Here is a tiny trained network, its code and every weight. The questions are about switching its units off for an input and a class, where a switched-off unit gives its printed mean instead of its output.

import numpy as np


def w(rows, s, z=0):
    codes = np.array(rows[::2]) - 128.0
    scale = np.full(codes.shape[1], s)
    scale[-1] = z or s
    return codes * scale


def f(y):
    return y / 2 * (1 + np.tanh(0.7978845608 * (y + 0.044715 * y**3)))


def log_softmax(a):
    a = a - a.max(-1, keepdims=True)
    return a - np.log(np.exp(a).sum(-1, keepdims=True))


def net(x, mask):
    res = np.array(x, float).reshape(1, 5) / 4 @ E
    y = f(res @ A[0][:, :-1].T + A[0][:, -1])
    res = res + np.where(mask, y, B[0][:, -1]) @ B[0][:, :-1]
    return log_softmax(res[-1] @ U[:, :-1].T + U[:, -1])


A, B = {}, {}
E = w([
[174,157,139,43],'x0',
[202,128,149,190],'x1',
[172,140,67,146],'x2',
[96,200,50,142],'x3',
[124,244,166,121],'x4',
],0.011)
A[0] = w([
[25,149,180,162,198],'N1',
[161,198,165,107,72],'N2',
[80,176,120,67,62],'N3',
[17,55,217,111,195],'N4',
[67,112,203,159,84],'N5',
[60,141,123,99,181],'N6',
[174,92,81,195,133],'N7',
[191,119,165,39,109],'N8',
[132,70,111,204,184],'N9',
[227,204,253,186,162],'N10',
[132,119,174,215,185],'N11',
[214,87,166,84,131],'N12',
[188,95,183,76,107],'N13',
[24,51,209,95,157],'N14',
[121,80,117,250,254],'N15',
[72,199,98,42,44],'N16',
[165,102,62,181,43],'N17',
[129,199,115,137,61],'N18',
[103,125,164,135,153],'N19',
[37,177,126,127,54],'N20',
[184,170,76,111,118],'N21',
[124,203,104,129,65],'N22',
[74,48,91,88,116],'N23',
[153,149,236,174,89],'N24',
[93,181,213,163,116],'N25',
[67,156,112,178,106],'N26',
[134,126,120,195,121],'N27',
[87,94,104,180,67],'N28',
[57,69,205,100,163],'N29',
[209,187,212,40,163],'N30',
[134,179,199,139,100],'N31',
[192,117,113,174,199],'N32',
[99,143,91,123,119],'N33',
[104,118,117,191,53],'N34',
[198,134,172,45,53],'N35',
],0.011,0.0049)
B[0] = w([
[124,117,126,184,204],'N1',
[167,152,154,119,176],'N2',
[144,96,56,121,181],'N3',
[61,169,209,215,240],'N4',
[86,158,147,155,163],'N5',
[154,83,110,177,188],'N6',
[147,64,159,47,186],'N7',
[179,137,70,115,199],'N8',
[86,93,129,51,195],'N9',
[172,141,243,128,251],'N10',
[82,129,136,96,182],'N11',
[187,73,110,86,205],'N12',
[231,43,98,97,194],'N13',
[76,106,175,253,231],'N14',
[73,92,121,57,226],'N15',
[108,93,60,122,211],'N16',
[149,116,187,86,163],'N17',
[113,125,144,122,163],'N18',
[147,118,163,189,148],'N19',
[167,77,117,122,178],'N20',
[76,129,190,112,175],'N21',
[131,123,147,127,172],'N22',
[125,175,175,140,185],'N23',
[131,136,187,146,184],'N24',
[158,169,110,170,181],'N25',
[154,83,106,108,164],'N26',
[145,123,157,62,151],'N27',
[120,138,126,96,150],'N28',
[85,78,183,224,212],'N29',
[174,135,141,84,254],'N30',
[178,162,141,153,170],'N31',
[73,101,224,95,188],'N32',
[121,96,124,102,152],'N33',
[181,164,71,61,139],'N34',
[168,161,57,74,188],'N35',
],0.0071,0.0099)
U = w([
[211,91,135,156,168],'0',
[103,87,220,118,54],'1',
[69,250,197,188,146],'2',
[34,102,102,216,135],'3',
[53,163,55,148,72],'4',
[119,155,110,30,135],'5',
[121,157,119,190,8],'6',
[123,124,142,97,254],'7',
],0.011,0.0084)

Each question gives the input, the list of numbers given to net, and the class t.
The units are the neurons (one row each of A and B). Each row of codes is followed by its name. A weight is (code - 128) times the scale printed after its matrix; where a second scale follows, it is the last column's (A, B and U).
mask holds one flag per neuron, in row order. A switched-off neuron (its flag False) gives its mean, the last column of its row in B, instead of its output. The means were averaged over made-up inputs and are rounded, as every weight is.
A unit's drop is (log p(t) with every unit on - log p(t) with that unit switched off) / (log p(t) with every unit on - log p(t) with every unit switched off).
The circuit of an input: a set's keep is (log p(t) with only the set's units on - log p(t) with every unit switched off) / (log p(t) with every unit on - log p(t) with every unit switched off). Starting from the 12 units with the biggest drops (on a tie, the unit counted first), units are removed one at a time, each time the one whose removal leaves the highest keep (on an exact tie, the one counted first), for as long as the keep stays at least 0.8.
circuit, biggest first: the units of the circuit, biggest drop first
top k neurons: the k neurons with the biggest drops, biggest first
drop of u: that unit's drop, to one decimal
input [0,-7,3,-5,6], class 2: circuit, biggest first	N12, N7
input [-1,8,6,6,-7], class 1: circuit, biggest first	N32
input [0,2,-6,7,4], class 0: top 2 neurons	N4, N20
input [6,6,-5,1,7], class 0: top 2 neurons	N4, N30
input [-7,3,-1,-4,3], class 2: top 2 neurons	N13, N12
input [6,-8,0,-4,-4], class 0: top 2 neurons	N13, N8
input [7,2,-8,-5,-5], class 0: top 2 neurons	N13, N8
input [-7,-5,-1,-6,4], class 3: top 2 neurons	N10, N29
input [5,0,4,-1,2], class 5: top 2 neurons	N14, N29
input [3,-2,8,-1,0], class 5: top 3 neurons	N14, N29, N4
input [2,-1,1,4,6], class 0: drop of N3	0.2
input [8,-4,-7,-2,8], class 0: drop of N15	0.0
input [-2,-7,-7,-2,6], class 3: drop of N3	0.1
input [1,3,-8,-7,4], class 2: top neuron	N4
input [5,4,8,-1,-1], class 5: top 2 neurons	N14, N29
